Here is a tiny trained network, its code and every weight. The questions are about switching its units off for an input and a class, where a switched-off unit gives its printed mean instead of its output.

import numpy as np


def w(rows, s, z=0):
    codes = np.array(rows[::2]) - 128.0
    scale = np.full(codes.shape[1], s)
    scale[-1] = z or s
    return codes * scale


def norm(h):
    return h / np.sqrt((h * h).mean(-1, keepdims=True) + 1e-5)


def f(y):
    return np.maximum(y, 0)


def log_softmax(a):
    a = a - a.max(-1, keepdims=True)
    return a - np.log(np.exp(a).sum(-1, keepdims=True))


def net(x, mask):
    res = np.array(x, float).reshape(1, 5) / 4 @ E
    u = 0
    for l in range(2):
        y = f(norm(res) @ A[l][:, :-1].T + A[l][:, -1])
        res = res + np.where(mask[u : u + 15], y, B[l][:, -1]) @ B[l][:, :-1]
        u += 15
    return log_softmax(norm(res)[-1] @ U[:, :-1].T + U[:, -1])


A, B = {}, {}
E = w([
[41,222,25,116],'x0',
[67,46,116,106],'x1',
[125,130,127,134],'x2',
[125,124,128,137],'x3',
[200,55,3,140],'x4',
],0.0071)
A[0] = w([
[71,146,77,142,108],'L0N0',
[87,88,126,129,2],'L0N1',
[147,101,80,108,178],'L0N2',
[147,93,85,151,171],'L0N3',
[136,139,109,161,63],'L0N4',
[155,80,164,129,171],'L0N5',
[102,150,191,98,169],'L0N6',
[103,149,167,129,113],'L0N7',
[90,136,157,120,172],'L0N8',
[147,166,138,143,116],'L0N9',
[121,140,133,255,59],'L0N10',
[133,87,104,134,148],'L0N11',
[121,142,156,93,15],'L0N12',
[102,132,156,115,27],'L0N13',
[168,127,110,154,105],'L0N14',
],0.015,0.0049)
B[0] = w([
[96,119,129,35,224],'L0N0',
[48,47,149,39,140],'L0N1',
[54,184,210,224,238],'L0N2',
[93,173,223,210,239],'L0N3',
[119,101,147,85,141],'L0N4',
[114,191,81,22,241],'L0N5',
[134,93,12,212,254],'L0N6',
[215,72,56,253,199],'L0N7',
[163,40,56,183,215],'L0N8',
[153,91,64,54,181],'L0N9',
[168,176,126,6,142],'L0N10',
[43,132,149,162,204],'L0N11',
[128,147,130,196,140],'L0N12',
[110,79,136,204,146],'L0N13',
[96,156,153,155,184],'L0N14',
],0.0054,0.0056)
A[1] = w([
[79,64,147,139,52],'L1N0',
[82,195,222,137,126],'L1N1',
[121,138,99,22,81],'L1N2',
[190,92,103,91,199],'L1N3',
[49,186,247,90,251],'L1N4',
[231,235,120,100,140],'L1N5',
[171,64,235,172,183],'L1N6',
[119,107,63,110,206],'L1N7',
[180,136,72,117,219],'L1N8',
[171,165,114,222,23],'L1N9',
[174,79,177,100,144],'L1N10',
[64,108,189,61,41],'L1N11',
[158,112,166,134,169],'L1N12',
[124,55,79,71,94],'L1N13',
[77,114,166,183,183],'L1N14',
],0.012,0.0029)
B[1] = w([
[125,108,215,151,192],'L1N0',
[211,80,74,81,210],'L1N1',
[174,146,105,168,163],'L1N2',
[185,132,65,103,172],'L1N3',
[211,111,82,102,244],'L1N4',
[82,2,207,116,234],'L1N5',
[55,183,34,140,251],'L1N6',
[188,125,127,96,212],'L1N7',
[151,70,130,69,208],'L1N8',
[123,121,165,163,235],'L1N9',
[93,189,47,31,170],'L1N10',
[137,56,156,93,167],'L1N11',
[72,138,89,122,170],'L1N12',
[189,91,177,106,166],'L1N13',
[194,158,155,140,253],'L1N14',
],0.0087,0.0061)
U = w([
[83,166,41,38,154],'0',
[176,95,111,131,254],'1',
[116,148,134,255,101],'2',
[175,89,105,119,203],'3',
[116,42,192,108,117],'4',
[175,152,178,92,5],'5',
[95,217,234,88,7],'6',
],0.016,0.0064)

Each question gives the input, the list of numbers given to net, and the class t.
The units are the neurons (one row each of A and B). Each row of codes is followed by its name. A weight is (code - 128) times the scale printed after its matrix; where a second scale follows, it is the last column's (A, B and U).
mask holds one flag per neuron, layer by layer. A switched-off neuron (its flag False) gives its mean, the last column of its row in B, instead of its output. The means were averaged over made-up inputs and are rounded, as every weight is.
A unit's drop is (log p(t) with every unit on - log p(t) with that unit switched off) / (log p(t) with every unit on - log p(t) with every unit switched off).
The circuit of an input: a set's keep is (log p(t) with only the set's units on - log p(t) with every unit switched off) / (log p(t) with every unit on - log p(t) with every unit switched off). Starting from the 12 units with the biggest drops (on a tie, the unit counted first), units are removed one at a time, each time the one whose removal leaves the highest keep (on an exact tie, the one counted first), for as long as the keep stays at least 0.8.
circuit, biggest first: the units of the circuit, biggest drop first
most important unit: the unit with the biggest drop
k most important neurons: the k neurons with the biggest drops, biggest first
k most important neurons of layer l: the k neurons of layer l with the biggest drops, biggest first
input [-6,-6,3,-1,-6], class 0: most important unit -> L1N6
input [-6,6,5,-4,4], class 0: circuit, biggest first -> [L1N6 L0N6 L1N10]
input [6,3,4,-3,7], class 2: 2 most important neurons -> [L0N2 L0N5]
input [4,-6,8,5,-6], class 3: circuit, biggest first -> [L0N2 L0N7 L1N6]
input [6,-6,-1,8,-3], class 1: circuit, biggest first -> [L1N6 L0N5]
input [2,-6,7,-6,-4], class 3: circuit, biggest first -> [L0N2 L0N7]
input [-7,-8,-2,0,5], class 4: circuit, biggest first -> [L1N5 L0N5 L0N8]
input [-8,7,5,-6,-1], class 0: circuit, biggest first -> [L1N10 L1N6]
input [-6,7,2,-5,-8], class 2: 3 most important neurons -> [L0N6 L1N6 L1N0]
input [0,3,-2,8,-4], class 1: 2 most important neurons -> [L0N2 L0N3]
input [-6,-5,-3,-3,6], class 0: circuit, biggest first -> [L1N6 L0N6 L1N10 L0N7]
input [4,7,1,1,7], class 2: 2 most important neurons of layer 0 -> [L0N2 L0N3]
input [-7,7,-5,-3,-3], class 0: circuit, biggest first -> [L1N10 L1N6]
input [6,1,8,-8,-3], class 1: 2 most important neurons of layer 0 -> [L0N2 L0N3]
input [2,-6,-5,-1,-6], class 2: most important unit -> L0N5
input [6,1,5,-5,7], class 2: circuit, biggest first -> [L0N2 L0N3]
input [-3,-7,6,4,-7], class 2: 2 most important neurons -> [L0N6 L0N7]
input [5,-7,2,-4,-1], class 4: 2 most important neurons of layer 1 -> [L1N5 L1N6]
input [-8,5,0,-1,8], class 0: 2 most important neurons of layer 0 -> [L0N5 L0N6]
input [4,-2,8,0,-1], class 3: circuit, biggest first -> [L1N6]
input [6,1,6,-8,-8], class 1: 3 most important neurons of layer 1 -> [L1N0 L1N7 L1N6]
input [-5,-6,-3,-4,-1], class 4: 3 most important neurons -> [L1N5 L0N5 L0N8]
input [3,5,0,-2,-2], class 4: 3 most important neurons of layer 0 -> [L0N5 L0N1 L0N9]
input [-1,-8,7,0,6], class 4: 2 most important neurons -> [L1N5 L0N10]
input [3,6,-1,5,3], class 4: 4 most important neurons of layer 1 -> [L1N0 L1N11 L1N6 L1N3]
input [5,-6,-4,-3,8], class 2: 3 most important neurons -> [L0N2 L0N3 L1N4]
input [6,3,-8,-2,0], class 3: most important neuron of layer 0 -> [L0N0]
